Below is a small trained network, with its code and all its weights. Each question gives an input and a class and asks what happens when units are switched off, that is, made to give their printed mean instead of their output.

import numpy as np


def w(rows, s, z=0):
    codes = np.array(rows[::2]) - 128.0
    scale = np.full(codes.shape[1], s)
    scale[-1] = z or s
    return codes * scale


def f(y):
    return np.maximum(y, 0)


def log_softmax(a):
    a = a - a.max(-1, keepdims=True)
    return a - np.log(np.exp(a).sum(-1, keepdims=True))


def net(x, mask):
    res = np.array(x, float).reshape(1, 5) / 4 @ E
    y = f(res @ A[0][:, :-1].T + A[0][:, -1])
    res = res + np.where(mask, y, B[0][:, -1]) @ B[0][:, :-1]
    return log_softmax(res[-1] @ U[:, :-1].T + U[:, -1])


A, B = {}, {}
E = w([
[115,102,151,115,130,137,89,127,146],'x0',
[70,133,60,86,77,49,163,42,152],'x1',
[114,93,162,129,126,119,88,133,120],'x2',
[92,172,158,77,139,60,124,255,154],'x3',
[86,238,135,228,193,102,135,61,142],'x4',
],0.0094)
A[0] = w([
[132,69,58,179,88,220,87,54,45,99],'neuron 0',
[1,81,109,180,178,89,187,83,137,98],'neuron 1',
[110,22,89,119,56,144,200,162,145,114],'neuron 2',
[211,48,81,63,104,160,197,223,111,99],'neuron 3',
[98,152,120,194,108,151,113,70,163,178],'neuron 4',
[124,97,31,106,118,53,134,101,205,126],'neuron 5',
[179,175,105,95,104,130,204,53,70,171],'neuron 6',
[85,83,41,77,40,81,133,85,128,143],'neuron 7',
[143,104,142,81,66,157,138,121,109,4],'neuron 8',
],0.0089,0.0026)
B[0] = w([
[71,148,120,176,78,111,106,202,131,224],'neuron 0',
[158,85,168,137,171,215,195,146,126,182],'neuron 1',
[107,143,235,134,138,108,222,134,254,206],'neuron 2',
[25,130,189,166,175,132,138,114,77,251],'neuron 3',
[63,105,165,174,124,148,167,144,230,187],'neuron 4',
[148,77,107,205,115,162,149,206,47,195],'neuron 5',
[124,161,94,108,83,224,140,165,173,184],'neuron 6',
[89,72,148,178,179,209,159,189,104,218],'neuron 7',
[171,65,200,148,171,115,197,111,127,167],'neuron 8',
],0.0081,0.011)
U = w([
[99,139,154,176,212,140,193,95,170,116],'0',
[25,152,83,164,112,130,118,189,144,212],'1',
[133,81,68,171,255,203,114,176,92,135],'2',
[110,119,106,159,154,143,148,170,163,244],'3',
[107,153,137,126,131,175,176,126,141,253],'4',
[102,150,88,98,77,164,150,81,93,103],'5',
[171,168,51,104,56,42,69,60,91,3],'6',
[206,131,71,108,154,94,67,77,111,3],'7',
],0.0089,0.0035)

Each question gives the input, the list of numbers given to net, and the class t.
The units are the neurons (one row each of A and B). Each row of codes is followed by its name. A weight is (code - 128) times the scale printed after its matrix; where a second scale follows, it is the last column's (A, B and U).
mask holds one flag per neuron, in row order. A switched-off neuron (its flag False) gives its mean, the last column of its row in B, instead of its output. The means were averaged over made-up inputs and are rounded, as every weight is.
A unit's drop is (log p(t) with every unit on - log p(t) with that unit switched off) / (log p(t) with every unit on - log p(t) with every unit switched off).
The circuit of an input: a set's keep is (log p(t) with only the set's units on - log p(t) with every unit switched off) / (log p(t) with every unit on - log p(t) with every unit switched off). Starting from all 9 units, units are removed one at a time, each time the one whose removal leaves the highest keep (on an exact tie, the one counted first), for as long as the keep stays at least 0.8.
circuit, biggest first: the units of the circuit, biggest drop first
unit that matters most: the unit with the biggest drop
top k neurons: the k neurons with the biggest drops, biggest first
drop of u: that unit's drop, to one decimal
input [-1,4,-5,-6,-5], class 1: unit that matters most	neuron 0
input [-5,7,-3,-7,5], class 1: top 3 neurons	(neuron 0; neuron 4; neuron 6)
input [4,-3,-2,4,-7], class 0: top 2 neurons	(neuron 3; neuron 2)
input [-8,8,-4,-4,1], class 2: top 3 neurons	(neuron 7; neuron 5; neuron 1)
input [-7,-1,1,-5,6], class 4: circuit, biggest first	(neuron 6; neuron 3)
input [5,0,1,6,-8], class 0: circuit, biggest first	(neuron 2; neuron 3; neuron 8)
input [-3,2,-6,0,-8], class 0: circuit, biggest first	(neuron 2; neuron 3)
input [6,8,3,-2,1], class 2: circuit, biggest first	(neuron 7; neuron 5)
input [3,-2,2,-7,-5], class 1: top 2 neurons	(neuron 0; neuron 1)
input [-1,8,0,2,7], class 2: circuit, biggest first	(neuron 5; neuron 1; neuron 2)
input [5,7,-2,-7,3], class 1: top 3 neurons	(neuron 0; neuron 4; neuron 6)
input [3,0,2,-6,5], class 1: top 2 neurons	(neuron 0; neuron 2)
input [5,7,7,-6,2], class 2: top 4 neurons	(neuron 1; neuron 7; neuron 5; neuron 2)
input [-2,0,1,5,-6], class 0: circuit, biggest first	(neuron 2; neuron 3; neuron 0)
input [5,-2,0,-1,-7], class 0: circuit, biggest first	(neuron 2; neuron 3)
input [4,-7,8,-4,6], class 3: circuit, biggest first	(neuron 3; neuron 7; neuron 0)
input [5,-7,-1,-7,0], class 1: circuit, biggest first	(neuron 0; neuron 1)
input [3,8,-3,-2,-4], class 2: circuit, biggest first	(neuron 7)
input [-1,-2,-8,0,-8], class 0: circuit, biggest first	(neuron 2; neuron 3)
input [5,7,3,3,-6], class 2: top 3 neurons	(neuron 7; neuron 5; neuron 4)
input [-8,8,5,-6,-7], class 2: top 4 neurons	(neuron 7; neuron 5; neuron 8; neuron 4)
input [-3,5,8,-8,-3], class 1: top 2 neurons	(neuron 0; neuron 6)
input [-8,0,-7,3,6], class 4: drop of neuron 3	0.3
input [-3,-1,1,5,-5], class 0: drop of neuron 1	-0.1
input [8,8,4,-3,-2], class 2: drop of neuron 0	0.0
input [4,7,2,-2,5], class 2: drop of neuron 7	0.2
